In the rows, zero is written as 128.
Each row of numbers stands for one element and depends on some of the facts below. Use the named rows to name the rest.

Known rows:
q989: [121 122 126 118 126 109 111 139 124 136 168 115 114 133 109 125 123 134
 121 164 119 114 123 118 123 122 127 135 134 115 115 146 121 159 164 112
  97 111 134 105 141 107 113 147 116 119]
q134: [122 131 125 135 131 157 133 136 144 103 119 154 114 121 169 124 125 122
 123 117 120 110 142 150 121 118 124 113 110 116 112 100 119 111 140 151
 139 123 125 105 119 177 113 114 131 127]
q73: [132 126 134 140 128 137 130 132 117 113 122 159 114 120 154 145 141 111
 127 117 120 107 125 135 125 118 130 141 109 114 115  96 120 110 151 134
 146 115 116 104 121 148 109 115 143 117]
q635: [125 122 126 125 126 110 116 145 145 145 147 114 115 134 122 123 125 163
 122 158 120 113 126 123 121 125 126 129 126 146 117 178 122 161 160 115
  96 116 163 104 135 130 126 137 118 119]
q292: [142 118 125 131 126 110 113 148 157 155 131 113 112 154 125 128 138 125
 158 174 126 116 123 114 121 149 126 140 123 157 138 155 122 167 166 142
 106 125 157 111 162 145 159 153 118 140]
q435: [138 126 128 129 131 137 128 116 113 102 116 119 115 122 140 125 126 111
 125 113 129 109 123 133 136 122 128 139 115 134 141 100 126 112 109 125
 168 114 114 132 119 138 105 125 117 117]
q701: [121 124 122 118 121 106 132 131 113 151 120 118 114 135  89 164 125 109
 121 115 117 193 124 125 122 118 128 127 130 114 112 116 131 118 108 127
 152 134 119 149 119 102 116 112 134 137]
q690: [119 126 121 118 118 108 114 118 120 176 121 140 153 127  90 125 122 112
 122 117 126 140 123 114 123 121 123 113 114 108 118 104 134 112 105 113
 111 158 112 166 119  94 196 114 142 155]
q291: [139 121 126 119 127 108 114 117 112 108 127 110 111 142  91 126 123 125
 125 122 119 147 121 118 124 128 141 150 197 167 155 181 139 163 119 111
 116 111 124 137 142  97 106 144 117 116]
q66: [129 127 126 147 148 151 120 116 111 103 119 119 115 120 162 125 125 112
 123 116 139 109 122 126 127 121 161 127 112 127 117  98 125 111 108 114
 158 115 113 137 116 141 107 128 116 115]
q996: [131 121 127 124 124 109 114 139 119 159 165 115 112 123 108 128 125 141
 123 160 118 113 124 115 122 127 135 148 136 129 115 150 124 165 164 112
  97 114 134 103 149 113 114 141 128 117]
q144: [118 137 126 129 121 109 160 143 115 172 123 124 155 123 114 130 124 117
 119 116 120 161 139 131 123 119 125 113 113 113 110 137 125 115 109 131
 117 167 145 132 117 118 165 112 137 125]
q276: [121 124 122 117 121 135 114 118 172 140 128 115 115 135  92 119 121 187
 124 170 125 114 134 122 122 122 123 114 122 116 143 178 120 139 118 112
  94 124 116 112 142 105 173 129 132 152]
q316: [122 124 130 120 128 110 115 118 115 116 132 112 123 133 121 122 123 162
 122 130 121 124 124 122 123 147 126 128 168 170 143 196 125 159 131 114
  97 113 153 126 122 115 112 148 115 115]
q360: [118 147 123 130 121 110 166 145 114 179 128 129 153 122 110 128 125 129
 119 114 118 157 147 133 123 119 125 113 115 113 110 142 124 114 109 127
 111 172 143 123 117 117 165 111 146 124]
q50: [118 139 125 119 123 107 132 118 109 138 117 115 159 123 103 129 123 108
 117 113 121 173 122 119 150 122 127 122 155 115 114 117 162 118 108 113
 151 131 117 163 119  96 113 117 116 118]
q586: [130 127 135 147 126 155 154 137 140 109 118 151 115 121 167 127 143 135
 133 116 121 109 148 143 121 117 125 127 110 120 115 101 121 112 142 163
 133 131 122 105 119 169 111 113 145 116]
q265: [124 117 123 117 125 106 110 133 128 130 165 114 111 165  90 149 127 123
 160 137 121 119 123 115 122 117 145 161 132 115 160 157 133 139 159 115
  96 110 125 149 152  96 112 156 115 116]
q623: [127 123 132 119 127 109 114 118 113 123 147 113 115 128 109 123 122 141
 120 135 121 114 122 117 138 158 135 146 184 151 141 162 136 165 134 110
 107 112 128 119 125  97 110 155 116 115]

There are 3 kinds of fact about the elements: ψ, σ, ζ.
ψ: points at; σ: belongs to class; ζ: refers to
q455 ψ q420; q8 ψ q42; q279 ψ q42; q76 ψ q196; q292 ψ q928; q292 ψ q624; q14 ψ q905
q109 ψ q546; q360 ψ q528; q233 ψ q899; q300 ψ q624; q653 ψ q764; q653 ψ q42; q866 ψ q680
q866 ψ q450; q341 ψ q152; q472 ψ q838; q635 ψ q515; q870 ψ q134; q870 ψ q814; q989 ψ q764
q265 ψ q960; q265 ψ q905; q586 ψ q973; q586 ψ q561; q507 ψ q450; q85 ψ q276; q389 ψ q399
q389 ψ q771; q697 ψ q73; q144 ψ q319; q144 ψ q279; q934 ψ q549; q934 ψ q104; q620 ψ q560
q115 ψ q560; q46 ψ q764; q46 ψ q905; q46 ψ q559; q996 ψ q300; q528 ψ q42; q997 ψ q14
q327 ψ q420; q805 ψ q645; q805 ψ q42; q734 ψ q104; q734 ψ q42; q601 ψ q206; q353 ψ q818
q353 ψ q300; q206 ψ q279; q206 ψ q233; q206 ψ q624; q704 ψ q360; q861 ψ q455; q363 ψ q528
q974 ψ q13; q928 ψ q905; q340 ψ q219; q468 ψ q924; q838 ψ q104; q838 ψ q42; q765 ψ q960
q765 ψ q80; q830 ψ q42; q351 ψ q960; q351 ψ q233; q718 ψ q14; q718 ψ q279; q549 ψ q233
q895 ψ q764; q895 ψ q42; q905 ψ q42; q515 ψ q624; q811 ψ q764; q811 ψ q868; q681 ψ q549
q681 ψ q745; q681 ψ q624; q134 ψ q784; q855 ψ q624; q189 ψ q830; q189 ψ q319; q189 ψ q300
q459 ψ q870; q395 ψ q507; q7 ψ q327; q7 ψ q623; q224 ψ q42; q224 ψ q624; q276 ψ q784
q276 ψ q42; q973 ψ q196; q973 ψ q319; q973 ψ q805; q973 ψ q528; q973 ψ q913; q943 ψ q899
q943 ψ q73; q943 ψ q771; q407 ψ q624; q796 ψ q899; q796 ψ q468; q606 ψ q100; q702 ψ q104
q582 ψ q42; q152 ψ q42; q152 ψ q624; q735 ψ q624; q464 ψ q680; q464 ψ q279; q873 ψ q152
q873 ψ q735; q873 ψ q624; q625 ψ q814; q625 ψ q42; q625 ψ q360; q869 ψ q319; q559 ψ q104
q868 ψ q279; q868 ψ q42; q868 ψ q624; q784 ψ q104; q784 ψ q764; q104 ψ q42; q938 ψ q690
q938 ψ q342; q701 ψ q280; q701 ψ q152; q771 ψ q899; q771 ψ q764; q771 ψ q928; q771 ψ q818
q450 ψ q805; q450 ψ q905; q450 ψ q42; q174 ψ q42; q13 ψ q292; q13 ψ q868; q44 ψ q697
q44 ψ q395; q558 ψ q586; q561 ψ q960; q561 ψ q100; q561 ψ q196; q561 ψ q624; q546 ψ q420
q546 ψ q42; q546 ψ q624; q420 ψ q104; q420 ψ q905; q420 ψ q624; q419 ψ q913; q732 ψ q14
q732 ψ q868; q690 ψ q928; q690 ψ q42; q878 ψ q13; q878 ψ q42; q342 ψ q353; q342 ψ q233
q73 ψ q455; q73 ψ q100; q654 σ 765; q455 σ 453; q914 σ 765; q624 σ 453; q623 σ 765
q8 σ 453; q279 σ 453; q76 σ 453; q292 σ 765; q818 σ 741; q75 σ 741; q100 σ 741
q14 σ 741; q109 σ 741; q360 σ 741; q233 σ 453; q280 σ 453; q300 σ 765; q653 σ 453
q866 σ 453; q531 σ 765; q341 σ 741; q472 σ 453; q913 σ 453; q281 σ 741; q448 σ 741
q635 σ 765; q870 σ 741; q50 σ 741; q989 σ 765; q265 σ 765; q915 σ 741; q586 σ 453
q507 σ 765; q924 σ 741; q85 σ 453; q389 σ 453; q616 σ 741; q697 σ 453; q144 σ 741
q934 σ 453; q158 σ 453; q620 σ 741; q783 σ 453; q115 σ 453; q46 σ 741; q996 σ 765
q528 σ 453; q695 σ 453; q997 σ 741; q327 σ 741; q805 σ 453; q734 σ 741; q601 σ 765
q435 σ 453; q353 σ 765; q899 σ 741; q206 σ 453; q704 σ 453; q861 σ 741; q363 σ 453
q779 σ 741; q451 σ 453; q80 σ 765; q773 σ 453; q951 σ 741; q974 σ 453; q928 σ 453
q340 σ 453; q566 σ 453; q468 σ 453; q291 σ 765; q838 σ 765; q645 σ 765; q745 σ 741
q765 σ 453; q830 σ 453; q680 σ 765; q351 σ 765; q718 σ 765; q891 σ 765; q549 σ 741
q895 σ 741; q203 σ 765; q905 σ 741; q560 σ 453; q515 σ 453; q811 σ 765; q681 σ 453
q319 σ 453; q134 σ 453; q855 σ 453; q673 σ 453; q189 σ 453; q431 σ 741; q459 σ 453
q395 σ 741; q7 σ 741; q774 σ 741; q401 σ 765; q644 σ 765; q399 σ 453; q960 σ 453
q224 σ 741; q276 σ 765; q990 σ 453; q973 σ 741; q943 σ 741; q407 σ 741; q796 σ 453
q958 σ 765; q606 σ 765; q588 σ 765; q702 σ 765; q510 σ 453; q582 σ 453; q152 σ 453
q481 σ 741; q735 σ 765; q464 σ 765; q814 σ 453; q764 σ 453; q873 σ 765; q625 σ 453
q42 σ 765; q869 σ 453; q198 σ 765; q196 σ 453; q559 σ 741; q868 σ 765; q316 σ 765
q219 σ 765; q784 σ 765; q104 σ 453; q938 σ 765; q701 σ 741; q771 σ 765; q450 σ 453
q174 σ 741; q330 σ 453; q51 σ 765; q13 σ 741; q405 σ 765; q44 σ 453; q558 σ 765
q561 σ 765; q546 σ 453; q420 σ 765; q419 σ 453; q732 σ 453; q462 σ 765; q690 σ 741
q439 σ 765; q878 σ 765; q66 σ 453; q342 σ 765; q73 σ 453; q628 σ 765; q654 ζ q701
q914 ζ q14; q624 ζ q360; q623 ζ q796; q8 ζ q765; q279 ζ q773; q76 ζ q468; q14 ζ q219
q866 ζ q75; q531 ζ q316; q472 ζ q450; q913 ζ q66; q281 ζ q51; q448 ζ q115; q50 ζ q905
q989 ζ q464; q265 ζ q291; q507 ζ q866; q783 ζ q279; q115 ζ q8; q996 ζ q702; q528 ζ q300
q695 ζ q203; q327 ζ q351; q435 ζ q654; q206 ζ q481; q779 ζ q448; q451 ζ q913; q951 ζ q528
q468 ζ q546; q291 ζ q891; q765 ζ q515; q718 ζ q451; q891 ζ q459; q203 ζ q420; q560 ζ q198
q515 ζ q558; q681 ζ q73; q673 ζ q281; q431 ζ q44; q774 ζ q401; q401 ζ q134; q224 ζ q507
q943 ζ q990; q796 ζ q431; q958 ζ q989; q588 ζ q330; q510 ζ q628; q152 ζ q653; q481 ζ q560
q735 ζ q938; q464 ζ q996; q764 ζ q319; q198 ζ q943; q196 ζ q673; q559 ζ q327; q104 ζ q158
q938 ζ q718; q701 ζ q265; q450 ζ q439; q330 ζ q914; q51 ζ q764; q44 ζ q510; q558 ζ q601
q561 ζ q915; q546 ζ q644; q462 ζ q104; q690 ζ q462; q439 ζ q206; q878 ζ q582; q66 ζ q395
q342 ζ q224; q73 ζ q531; q628 ζ q76

Rows to name:
No name comes twice in this set of rows, the named rows included.
[118 141 121 116 127 107 112 143 113 106 120 133 128 151 113 125 120 106
 116 135 117 207 122 133 124 121 124 112 116 108 106 103 122 119 116 112
 152 126 132 139 119 122 135 117 116 162] => q559
[120 124 121 117 125 138 109 121 181 108 120 114 115 155  93 118 119 160
 122 187 123 132 125 127 120 125 121 111 127 114 124 165 119 140 116 110
  96 116 117 116 144 116 176 138 118 171] => q838
[117 126 124 118 125 106 114 142 115 150 139 125 145 139 110 152 125 108
 121 116 119 167 122 120 129 119 125 122 116 109 111 105 126 114 125 116
 137 139 125 153 121 102 144 122 117 131] => q327
[115 127 123 118 124 107 116 149 132 134 134 123 166 151 120 125 124 111
 120 116 121 168 124 131 124 118 125 112 113 108 110 117 125 112 124 129
 108 152 149 172 117 106 167 121 115 126] => q46
[123 123 120 120 119 111 114 117 115 182 118 130 129 135  90 131 123 107
 127 137 121 163 122 114 123 131 123 115 117 111 116 102 126 114 107 115
 155 167 112 154 139 102 213 114 156 185] => q224
[120 116 121 118 158 109 107 157 182 104 137 114 115 194 132 125 125 111
 153 190 142 136 122 116 119 128 124 121 114 116 131 133 122 152 177 129
 100 116 163 146 155 138 163 183 112 152] => q420
[124 126 119 119 124 183 108 116 168 102 116 176 112 134 109 120 120 111
 128 149 145 110 124 136 121 120 120 111 111 109 128  95 116 109 107 114
 144 114 109 129 134 134 131 119 137 194] => q104
[146 119 123 130 122 136 114 126 170 171 120 115 114 140  91 122 125 160
 159 182 136 114 126 114 120 149 122 122 122 144 164 162 120 153 124 118
  96 140 117 109 167 125 198 132 152 164] => q868
[135 140 145 156 128 160 177 142 130 120 119 156 116 120 170 128 140 149
 122 116 119 108 160 150 121 118 125 125 109 137 113 102 117 114 145 160
 137 136 133 102 120 181 111 112 166 118] => q233
[130 121 122 118 119 120 112 118 147 163 146 114 114 127  90 122 121 167
 123 169 127 111 125 114 121 127 124 129 132 113 155 148 123 140 122 112
  95 114 115 112 154  94 153 138 141 145] => q878
[123 123 124 133 126 109 146 146 117 170 117 116 135 145 120 151 145 107
 128 129 120 187 124 115 121 137 123 114 115 129 113 106 123 133 109 170
 172 179 143 141 131 157 197 115 136 165] => q407

Now the same elements, written a new way:
Some elements and their rows:
q773: [148 180 143 161 101 184 155  91 110 122 142 165 103 107 129 125 114 135
 140 134 131 139 176 106 142 175 121 105]
q420: [104 126 112 107 150  90 129 119 106 152  64 128 162 169  92 144 158  96
 102 133 131 171 108 130 102  82 144 137]
q455: [146 178 160 166 116 146 117 133 106 123 123 154  92 147 128 118 104 139
 139 104 131 114 165  98 153 117  82 147]
q546: [160 132 152 177 151  73 176 125 127 169 140 225 128 159 160 116 122 231
 129 142 157 122 163 110 150 157  80 174]
q644: [118 122  97 139 154  93 194  40 118 248 125 174 180 145 166 139 218 135
  80 156 140 121 125 137 126 120 171 114]
q528: [125 181 162 152  99 129 148 150  99  99 153 157  80 160 149  89  71 136
 122 134 140 140 158 124 127 149 113 145]
q680: [ 85 133 122 115 131  96 136 125  90 165 101 119 135 173 128 120 153  63
 100 124 136 158 107 149 109  85 180 124]
q582: [143 159 159 157 110 126 143 144 116  82 128 169 119 153 117 128  83 173
 123 145 133 173 148 106 120 157  93 148]
q280: [140 148 158 156 133 130 145 142 104 120 123 177  85 140 117 108  84 124
 164 124 145 140 173 122 166 164 121 124]
q431: [119  69 170  86 203 209 133  74 171 116 151  87 122  86 207 125 156 118
 172 186 137  67 117 149  94 133 150 142]
q873: [111 104 118  87 142  67 149 134 146 163  69 146 179 139  58 161 152 114
 144 123 103 158  85 144 109 124 141 146]
q8: [136 150 162 154  99 119 128 154 109  89 148 159 109 158  97 124  84 177
 138 131 130 156 130 110 132 160  88 143]
q341: [148  57 106  88 194 107 109 166 183  90 135 103 135  88 133 124 110 156
 123 157 131 107 122 147 135 147 134 126]
q330: [143 166 148 168  89 175 146 102 115 129 156 159 102 108 128 127 115 131
 158 110 129 128 162 116 154 173 123 105]
q913: [136 214 163 138  96 143 153 147 103 118 158 157  58 147 147  79  76 112
 112 133 125 125 172 133 132 136 123 132]
q351: [126 148 102  89 131  95 133 107 140 173  66 128 177 136  77 157 168 109
  97 121  90 139  95 125  97  78 121 150]
q870: [122  55 112 125 149 138 101 145 152  70 171  79 137 110 180 121 125 161
  95 163 152 120  99 133 109 133 138 107]
q654: [ 86 130 101 126 104 121 147  90 112 181 122 114 162 113 113 144 173  70
 133 106 116 135 103 144 113 121 182 100]
q507: [ 97 144 113 109 112  95 131 118 109 164 105 104 155 168 116 134 155  93
  96 120 113 147  83 139  93  75 154 135]

Rows to name:
No name comes twice in this set of rows, the named rows included.
[147  61 105 100 208 124  86 164 159 106 113  97 110 104 151 109 120 122
 121 146 154  88 152 141 163 117 138 113] => q745
[193 161 136 134  97 124 116 178 118 107 103 170  87 122  82 137  79 148
 155  98 120 152 140  99 145 144  83 137] => q206
[140 209 160 129  79 129 162 137 132 123 159 161  97 119 128 108  78 152
 126 130 101 120 143 130 113 161  99 147] => q419
[124 146 162 182 126 135 116 156  73  90 129 154  79 180 145 106  94 127
 143 120 170 155 171 105 154 131 112 134] => q104
[130 141 159 175  94 136 142 140 108  90 148 155 120 147 125 131  94 173
 145 126 137 161 135 102 121 158  89 151] => q85
[103 112 130 124 144 122 182  50 113 230 122 156 164 144 158 142 208 108
 135 149 132 117 108 149 104 115 179 135] => q628
[100 108 109 125 128  95 136 107 103 142  85 124 183 165  95 157 159 114
  97 141 126 191  89 123  89  97 143 136] => q702
[103 112 104 116 115  81 126 125 130 155  83 125 183 150  77 159 166 115
 130  96 112 144  80 135 105  94 133 150] => q938
[124 204 167 142 101 117 135 168 108 138 157 147  57 146 154  70  73 109
 142  98 127  93 171 140 149 124 122 145] => q196
[113 154 161 183 100 143 140 140  72  91 159 153  86 163 161 100  86 130
 132 130 162 156 158 110 136 146 122 121] => q814
[144 152 159 176 130 138 111 151  98 109 119 160  88 161 129 114  97 142
 145 109 151 136 173  89 152 117  86 147] => q928
[148 199 156 151 127 144 119 147  99 132 126 156  61 150 140  85  91 107
 137 105 142 103 196 113 161 105 106 138] => q960
[ 98 165  98  90  99  75 173 133 138 159  77 120 176  92 125 122 124  81
  89  87  83 141 107 152  58  92 160 158] => q558
[139 138 166 153 123 113 133 171 108 118 122 176  86 146 111 108  85 138
 180 109 141 137 159 125 161 159 110 148] => q152

Now the same elements, written a new way:
Some rows with their names:
q830: [149 130 145 119 118 122 128 116 124 122 139 128 119 133 138 106 127 129
 140 125 136 129 116 140 116 117]
q764: [145 131 140 114 111 116 131 118 133 127 135 125 117 129 138 101 129 118
 139 125 133 124 106 141 111 121]
q765: [146 128 148 120 123 125 134 116 118 118 142 131 119 138 137 109 121 132
 139 125 153 133 130 139 119 113]
q407: [124 135 152 123 141 134 112 125 126 106 132 125 150 124 136 133 117 119
 119 119 162 139 133 124 136 141]
q196: [150 129 153 119 111 120 117 125 140 133 131 125 111 127 140  95 127 113
 143 127 136 119 108 138 109 123]
q811: [114 124 131 134 126 135 123 136 138 125 134 125 108 119 141 133 120 144
 129 118 125 139 130 134 133 126]
q80: [105 124 131 119 101 129 110 144 163 140 119 117  95 114 144 118 127 120
 130 118 119 124 107 137 124 138]
q913: [140 128 145 107 105 121 121 120 139 126 131 124 108 133 139  99 132 123
 140 125 134 123 106 142 114 124]
q206: [145 125 136 120 127 119 130 121 126 119 138 132 123 132 134 101 125 127
 139 128 145 133 125 140 114 118]
q796: [171 151 131 155 122 143 179  98 103 136 148 119 126 119 139 123 123  70
 141 115 148 131  98 140 131 106]
q66: [147 130 138 117 119 121 132 116 125 121 141 128 120 133 137 107 128 130
 138 125 135 130 117 140 116 117]
q702: [109 123 125 127 124 131 131 133 134 120 135 125 109 123 140 136 122 152
 126 117 122 142 129 137 135 126]
q431: [133 143 157 126 116 144 133 117 132 113 130 112 141 116 146 134 128  91
 119 108 156 128  92 122 148 140]
q73: [150 131 140 122 120 119 137 117 124 124 140 127 122 130 137 105 127 123
 139 124 136 128 115 140 114 117]
q439: [110 116 118 131 124 129 115 147 148 127 124 125 109 113 138 118 122 133
 128 121 133 138 128 135 127 131]
q459: [140 127 142 111 123 127 133 109 115 108 143 131 117 144 136 115 129 151
 136 123 138 141 128 142 126 113]
q735: [117 124 140 136 120 130 113 147 152 136 129 123 104 111 144 121 117 129
 134 121 125 128 122 132 124 131]
q224: [124 135 154 124 140 133 109 126 128 107 132 125 148 125 137 132 116 118
 119 119 163 139 134 123 135 141]
q861: [127 136 150 125 143 129 116 125 124 106 134 125 154 123 137 133 116 119
 118 119 159 138 129 123 133 140]

Which element is each row?
No name comes twice in this set of rows, the named rows included.
[145 128 151 117 116 114 147 124 122 122 141 129 123 135 138 104 116 120
 138 123 161 126 120 139 113 114] => q515
[161 134 145 126 108 132 139 108 112 127 137 119 123 126 146 114 138 120
 138 115 130 127  98 140 127 112] => q510
[156 130 150 132 131 127 126 118 117 122 145 131 123 131 138 108 122 132
 143 127 142 133 127 136 118 113] => q681
[145 131 143 113 108 118 128 120 136 129 132 124 114 130 139  99 130 115
 139 125 133 121 105 141 111 122] => q960
[155 130 151 128 122 122 124 123 129 128 140 129 120 127 139 101 122 121
 143 127 143 125 120 136 111 117] => q435
[151 130 142 121 121 117 137 117 122 121 142 128 125 130 138 105 127 129
 139 125 135 129 114 139 113 116] => q455
[136 137 103 118 100 154  96 128 154 136 148 132 159 114 147 143 113 157
  97 141 194 128 159 116 144 145] => q620
[164 136 150 134 117 138 154 104 106 119 146 122 123 129 145 119 133 125
 139 114 134 133 100 138 134 107] => q44
[142 129 142 110 114 121 134 113 124 118 139 127 117 138 138 108 130 135
 137 123 136 132 116 142 119 117] => q134
[147 119 132 123 128 122 123 124 124 115 133 132 125 130 133  96 129 128
 138 127 151 137 126 139 116 117] => q450
[165 133  89 121  95 149 106 112 146 142 164 140 132 123 146 123 127 190
 119 151 150 129 153 131 129 120] => q115
[175 149 107 153 123 128 140 108  95 166 124 116 144 111 135 117 125  50
 137 117 137 126 121 152 109 116] => q468
[114 124 132 137 127 134 122 139 140 129 134 125 108 118 141 131 117 137
 130 119 129 138 133 134 130 127] => q938
[120 123 118 125 107 131 107 133 124 142 116 113 120 114 149 136 138 138
 122 108 107 135 120 143 133 130] => q644

